Below is a small trained network, with its code and all its weights. Each question gives an input and a class and asks what happens when units are switched off, that is, made to give their printed mean instead of their output.

import numpy as np


def w(rows, s, z=0):
    codes = np.array(rows[::2]) - 128.0
    scale = np.full(codes.shape[1], s)
    scale[-1] = z or s
    return codes * scale


def norm(h):
    return h / np.sqrt((h * h).mean(-1, keepdims=True) + 1e-5)


def f(y):
    return y / 2 * (1 + np.tanh(0.7978845608 * (y + 0.044715 * y**3)))


def log_softmax(a):
    a = a - a.max(-1, keepdims=True)
    return a - np.log(np.exp(a).sum(-1, keepdims=True))


def net(x, mask):
    res = np.array(x, float).reshape(1, 5) / 4 @ E
    u = 0
    for l in range(3):
        y = f(norm(res) @ A[l][:, :-1].T + A[l][:, -1])
        res = res + np.where(mask[u : u + 11], y, B[l][:, -1]) @ B[l][:, :-1]
        u += 11
    return log_softmax(norm(res)[-1] @ U[:, :-1].T + U[:, -1])


A, B = {}, {}
E = w([
[106,146,136,141,137,157,135,108,104,118],'x0',
[149,105,121,142,109,115,106,127,140,102],'x1',
[132,191,129,151,67,20,250,155,88,45],'x2',
[3,103,23,76,119,53,48,47,176,70],'x3',
[155,30,83,194,151,59,206,95,1,223],'x4',
],0.0095)
A[0] = w([
[80,182,111,62,131,130,90,167,200,70,139],'L0N1',
[136,123,145,112,150,135,150,141,171,134,72],'L0N2',
[134,108,112,162,133,102,107,105,129,121,80],'L0N3',
[138,89,127,134,130,119,174,159,112,108,53],'L0N4',
[171,228,189,87,129,176,100,188,207,70,198],'L0N5',
[150,88,106,182,146,110,131,151,42,163,79],'L0N6',
[69,173,96,120,125,63,123,108,133,121,86],'L0N7',
[4,180,59,68,141,78,66,108,189,60,80],'L0N8',
[116,209,120,150,112,29,226,155,119,34,192],'L0N9',
[21,95,46,86,142,32,97,40,123,133,3],'L0N10',
[134,203,136,135,125,96,149,151,165,83,92],'L0N11',
],0.011,0.0047)
B[0] = w([
[140,124,149,138,85,169,75,6,104,121,217],'L0N1',
[148,135,84,144,99,100,90,111,111,93,128],'L0N2',
[94,129,160,87,144,157,146,140,56,195,133],'L0N3',
[138,170,113,131,123,88,175,166,148,229,140],'L0N4',
[42,90,23,154,134,101,145,225,89,140,242],'L0N5',
[180,101,138,103,165,98,152,102,222,121,185],'L0N6',
[159,15,82,92,108,106,187,131,211,131,170],'L0N7',
[170,163,193,51,130,109,138,107,216,179,247],'L0N8',
[116,177,160,115,111,87,174,97,64,14,249],'L0N9',
[65,121,34,189,99,137,129,195,73,113,219],'L0N10',
[126,85,180,96,94,207,149,173,144,73,168],'L0N11',
],0.014)
A[1] = w([
[107,110,81,182,76,159,62,135,138,209,135],'L1N1',
[155,214,219,53,67,106,59,40,100,167,76],'L1N2',
[113,174,93,241,60,99,108,149,32,163,117],'L1N3',
[211,130,166,95,160,182,65,98,191,209,239],'L1N4',
[86,98,65,148,167,185,57,137,166,186,173],'L1N5',
[60,172,149,101,151,74,103,137,115,161,22],'L1N6',
[141,195,171,162,117,185,36,182,70,78,137],'L1N7',
[102,188,154,89,173,199,95,246,120,77,33],'L1N8',
[80,82,57,109,160,74,85,61,14,104,52],'L1N9',
[175,175,234,106,212,69,109,102,109,139,5],'L1N10',
[104,77,118,173,181,155,77,165,139,228,191],'L1N11',
],0.014,0.0019)
B[1] = w([
[124,185,96,155,209,131,98,100,113,113,223],'L1N1',
[134,131,161,106,120,73,152,82,196,120,182],'L1N2',
[121,119,124,69,119,107,122,72,175,125,196],'L1N3',
[2,112,138,205,98,125,139,86,82,113,220],'L1N4',
[180,201,136,179,180,136,128,163,144,171,252],'L1N5',
[177,100,122,135,111,93,154,147,152,102,133],'L1N6',
[115,106,113,106,176,91,169,153,113,151,148],'L1N7',
[114,133,98,106,137,50,100,130,132,136,173],'L1N8',
[125,132,139,102,147,98,127,210,132,127,197],'L1N9',
[195,156,116,182,106,172,130,149,143,94,175],'L1N10',
[164,63,85,98,132,189,66,147,188,78,231],'L1N11',
],0.021,0.012)
A[2] = w([
[105,124,84,124,71,98,165,177,17,172,57],'L2N1',
[198,149,105,89,165,160,79,181,71,199,65],'L2N2',
[103,177,182,146,145,122,87,89,120,213,35],'L2N3',
[118,117,148,118,166,96,161,93,134,140,146],'L2N4',
[95,128,152,142,147,146,56,159,66,73,150],'L2N5',
[123,134,101,159,72,154,157,124,69,58,3],'L2N6',
[171,193,118,204,163,156,107,86,118,125,56],'L2N7',
[250,195,192,139,135,131,129,92,115,149,77],'L2N8',
[168,126,191,42,80,145,127,80,122,163,112],'L2N9',
[109,103,127,120,87,91,116,154,159,150,201],'L2N10',
[104,43,137,155,79,194,79,92,67,142,122],'L2N11',
],0.021,0.0024)
B[2] = w([
[81,124,161,85,67,79,159,135,119,195,195],'L2N1',
[210,118,116,134,250,145,81,125,82,124,212],'L2N2',
[89,125,114,229,127,122,117,55,151,197,173],'L2N3',
[102,158,108,119,115,177,53,169,133,116,162],'L2N4',
[183,110,125,108,108,91,189,143,136,182,176],'L2N5',
[135,108,107,149,175,158,63,131,152,203,241],'L2N6',
[119,117,155,45,80,96,150,138,107,86,250],'L2N7',
[205,161,153,188,62,195,99,102,63,208,183],'L2N8',
[199,103,111,108,140,170,92,119,82,42,162],'L2N9',
[148,146,193,144,166,131,148,149,66,123,174],'L2N10',
[89,87,153,159,139,212,227,182,147,92,184],'L2N11',
],0.024,0.012)
U = w([
[164,132,75,134,239,132,96,184,148,148,218],'0',
[91,121,149,59,66,59,189,203,95,164,242],'1',
[72,165,132,183,123,139,92,42,197,139,131],'2',
[138,115,168,56,57,157,131,84,143,8,29],'3',
[94,53,149,185,121,231,210,175,161,108,100],'4',
[209,162,175,175,43,177,145,135,78,200,5],'5',
],0.015,0.0018)

Each question gives the input, the list of numbers given to net, and the class t.
The units are the neurons (one row each of A and B). Each row of codes is followed by its name. A weight is (code - 128) times the scale printed after its matrix; where a second scale follows, it is the last column's (A, B and U).
mask holds one flag per neuron, layer by layer. A switched-off neuron (its flag False) gives its mean, the last column of its row in B, instead of its output. The means were averaged over made-up inputs and are rounded, as every weight is.
A unit's drop is (log p(t) with every unit on - log p(t) with that unit switched off) / (log p(t) with every unit on - log p(t) with every unit switched off).
k most important neurons: the k neurons with the biggest drops, biggest first
top k neurons in layer l: the k neurons of layer l with the biggest drops, biggest first
drop when u is switched off: that unit's drop, to one decimal
input [-4,-3,0,-1,3], class 4: top 2 neurons in layer 0 -> (L0N9, L0N5)
input [-2,-4,-6,-1,5], class 4: 3 most important neurons -> (L0N5, L1N4, L0N10)
input [-4,4,-8,0,2], class 4: 2 most important neurons -> (L0N10, L0N5)
input [-7,0,0,-6,8], class 4: 4 most important neurons -> (L0N9, L1N4, L1N5, L0N5)
input [3,5,-8,-2,1], class 4: 3 most important neurons -> (L0N10, L0N5, L1N4)
input [-8,0,-3,-7,6], class 4: 2 most important neurons -> (L0N9, L1N4)
input [-1,-6,1,3,-7], class 3: top 2 neurons in layer 0 -> (L0N8, L0N1)
input [8,1,3,6,1], class 1: 2 most important neurons -> (L0N10, L0N7)
input [-4,-2,-4,0,1], class 4: 3 most important neurons -> (L0N10, L0N5, L0N9)
input [-5,-7,2,-2,1], class 5: 2 most important neurons -> (L0N5, L2N8)
input [5,-7,-1,-5,6], class 4: 3 most important neurons -> (L0N9, L0N5, L1N4)
input [-7,-1,-4,-1,5], class 4: 2 most important neurons -> (L0N9, L0N5)
input [-7,-6,8,0,3], class 5: top neuron in layer 2 -> (L2N6)
input [-4,2,7,5,1], class 1: 2 most important neurons -> (L0N10, L1N11)
input [-2,5,6,1,-1], class 3: 3 most important neurons -> (L0N10, L1N5, L0N5)
input [4,-1,-2,4,-5], class 2: 2 most important neurons -> (L0N8, L0N9)
input [-2,-2,8,0,-2], class 1: top neuron in layer 0 -> (L0N8)
input [0,5,0,-8,2], class 4: 3 most important neurons -> (L0N9, L1N4, L0N5)
input [-8,-3,8,-5,7], class 5: drop when L0N5 is switched off -> 1.8
input [8,5,8,5,2], class 1: drop when L0N10 is switched off -> 1.4
input [-6,-5,6,3,-6], class 3: drop when L0N8 is switched off -> 1.9
input [-5,-2,6,5,5], class 1: drop when L2N11 is switched off -> 0.0
